Here is a tiny trained network, its code and every weight. The questions are about switching its units off for an input and a target symbol, where a switched-off unit gives its printed mean instead of its output.

import numpy as np


def w(rows, s, z=0):
    codes = np.array(rows[::2]) - 128.0
    scale = np.full(codes.shape[1], s)
    scale[-1] = z or s
    return codes * scale


def f(y):
    return y / 2 * (1 + np.tanh(0.7978845608 * (y + 0.044715 * y**3)))


def softmax(a):
    e = np.exp(a - a.max(-1, keepdims=True))
    return e / e.sum(-1, keepdims=True)


def log_softmax(a):
    a = a - a.max(-1, keepdims=True)
    return a - np.log(np.exp(a).sum(-1, keepdims=True))


def net(x, mask):
    ids = ['εξστφψω'.index(c) for c in x.split()]
    T = len(ids)
    res = E[ids] + P[:T]
    r = res
    for j in range(2):
        rows = slice(2 * j, 2 * j + 2)
        q, k, v = (r @ M[0][rows].T for M in (Q, K, V))
        z = softmax(np.where(np.tri(T) > 0, q @ k.T / 2**0.5, -1e9)) @ v
        o = O[0][rows]
        res = res + np.where(mask[j], z, o[:, -1]) @ o[:, :-1]
    y = f(res @ A[0][:, :-1].T + A[0][:, -1])
    res = res + np.where(mask[2:14], y, B[0][:, -1]) @ B[0][:, :-1]
    return log_softmax(res[-1] @ U[:, :-1].T + U[:, -1])


Q, K, V, O, A, B = {}, {}, {}, {}, {}, {}
E = w([
[141,106,157,250,100,83],'ε',
[216,58,232,177,18,116],'ξ',
[136,62,31,119,172,108],'σ',
[189,110,136,199,148,51],'τ',
[121,147,100,157,97,154],'φ',
[88,157,111,146,212,180],'ψ',
[111,59,134,187,26,144],'ω',
],0.014)
P = w([
[80,182,183,199,212,87],'0',
[173,99,39,73,3,67],'1',
[171,80,191,115,124,102],'2',
[172,51,172,130,89,93],'3',
[155,37,144,121,121,92],'4',
[109,101,107,95,158,103],'5',
],0.0069)
Q[0] = w([
[47,168,71,198,92,85],'H1',
[153,2,140,107,136,104],'H1',
[150,63,51,253,80,158],'H2',
[147,56,110,223,73,31],'H2',
],0.0063)
K[0] = w([
[142,179,98,91,129,111],'H1',
[2,175,158,178,163,46],'H1',
[118,168,182,141,251,167],'H2',
[85,165,87,225,173,138],'H2',
],0.0077)
V[0] = w([
[217,109,196,156,195,67],'H1',
[181,174,174,226,12,121],'H1',
[137,254,150,222,160,178],'H2',
[213,42,94,70,174,120],'H2',
],0.0076)
O[0] = w([
[215,190,30,151,49,8,217],'H1',
[60,129,184,28,85,75,254],'H1',
[140,133,255,106,250,58,215],'H2',
[226,190,25,183,48,140,79],'H2',
],0.0059,0.0047)
A[0] = w([
[117,77,153,123,114,64,3],'N1',
[26,109,182,144,140,111,243],'N2',
[51,158,119,132,71,130,55],'N3',
[49,244,115,80,115,254,26],'N4',
[72,220,97,136,77,187,203],'N5',
[67,37,179,61,52,42,123],'N6',
[143,35,71,171,132,120,248],'N7',
[127,46,167,115,74,229,44],'N8',
[232,111,131,156,117,109,184],'N9',
[152,77,134,119,137,58,9],'N10',
[111,204,59,106,158,94,245],'N11',
[136,59,149,171,209,163,193],'N12',
],0.0067,0.0034)
B[0] = w([
[93,202,36,190,189,144,163],'N1',
[98,34,178,122,110,130,196],'N2',
[153,61,108,168,186,142,123],'N3',
[90,70,133,206,102,88,125],'N4',
[159,108,152,62,164,90,129],'N5',
[2,157,54,127,90,165,255],'N6',
[226,99,168,143,77,164,195],'N7',
[159,87,42,204,200,81,137],'N8',
[172,189,141,116,81,91,182],'N9',
[99,182,84,201,208,82,159],'N10',
[188,93,162,111,125,93,153],'N11',
[216,125,207,86,144,179,157],'N12',
],0.0062,0.0096)
U = w([
[69,189,112,129,196,85,5],'ε',
[124,247,156,55,60,125,14],'ξ',
[223,153,131,167,101,193,158],'σ',
[160,254,141,100,150,39,70],'τ',
[107,132,215,35,99,158,252],'φ',
[159,145,192,108,208,153,72],'ψ',
[74,61,131,158,87,202,95],'ω',
],0.0066,0.0035)

Each question gives the input, a string of symbols that net reads in full, and the target symbol t.
The units are the heads (2 rows each of Q, K, V and O) and the neurons (one row each of A and B). Each row of codes is followed by its name. A weight is (code - 128) times the scale printed after its matrix; where a second scale follows, it is the last column's (O, A, B and U).
mask holds one flag per unit, heads first, then neurons. A switched-off unit (its flag False) gives its mean, the last column of its rows in O or B, instead of its output. The means were averaged over made-up inputs and are rounded, as every weight is.
A unit's drop is (log p(t) with every unit on - log p(t) with that unit switched off) / (log p(t) with every unit on - log p(t) with every unit switched off).
most important unit: the unit with the biggest drop
top k neurons: the k neurons with the biggest drops, biggest first
which heads matter: for each layer, one digit per head in row order, 1 if its drop is at least 0.15 and else 0, layers parted by /
drop of u: that unit's drop, to one decimal
input ψ σ τ ω ω σ, target σ: which heads matter	10
input τ τ ω τ, target τ: which heads matter	10
input ω ξ ξ, target ω: most important unit	N6
input ψ σ ε, target ψ: which heads matter	11
input σ ε σ φ σ ω, target σ: which heads matter	11
input τ ξ φ σ, target τ: which heads matter	10
input σ σ σ ψ ψ ψ, target σ: which heads matter	11
input ξ σ ξ ε σ, target σ: which heads matter	01
input ψ ψ ω ψ τ, target ψ: top 2 neurons	[N12, N6]
input σ ψ ε, target σ: top 2 neurons	[N6, N7]
input ξ φ σ ξ ξ, target ξ: top 3 neurons	[N9, N6, N2]
input τ ξ ψ σ, target τ: drop of N9	0.1
input ψ τ ξ ω σ, target ψ: drop of H1	0.4
input ε ξ ξ ε, target ε: drop of N12	0.0
input σ σ φ ξ σ φ, target σ: drop of H2	0.7
input τ σ ξ, target τ: most important unit	H1
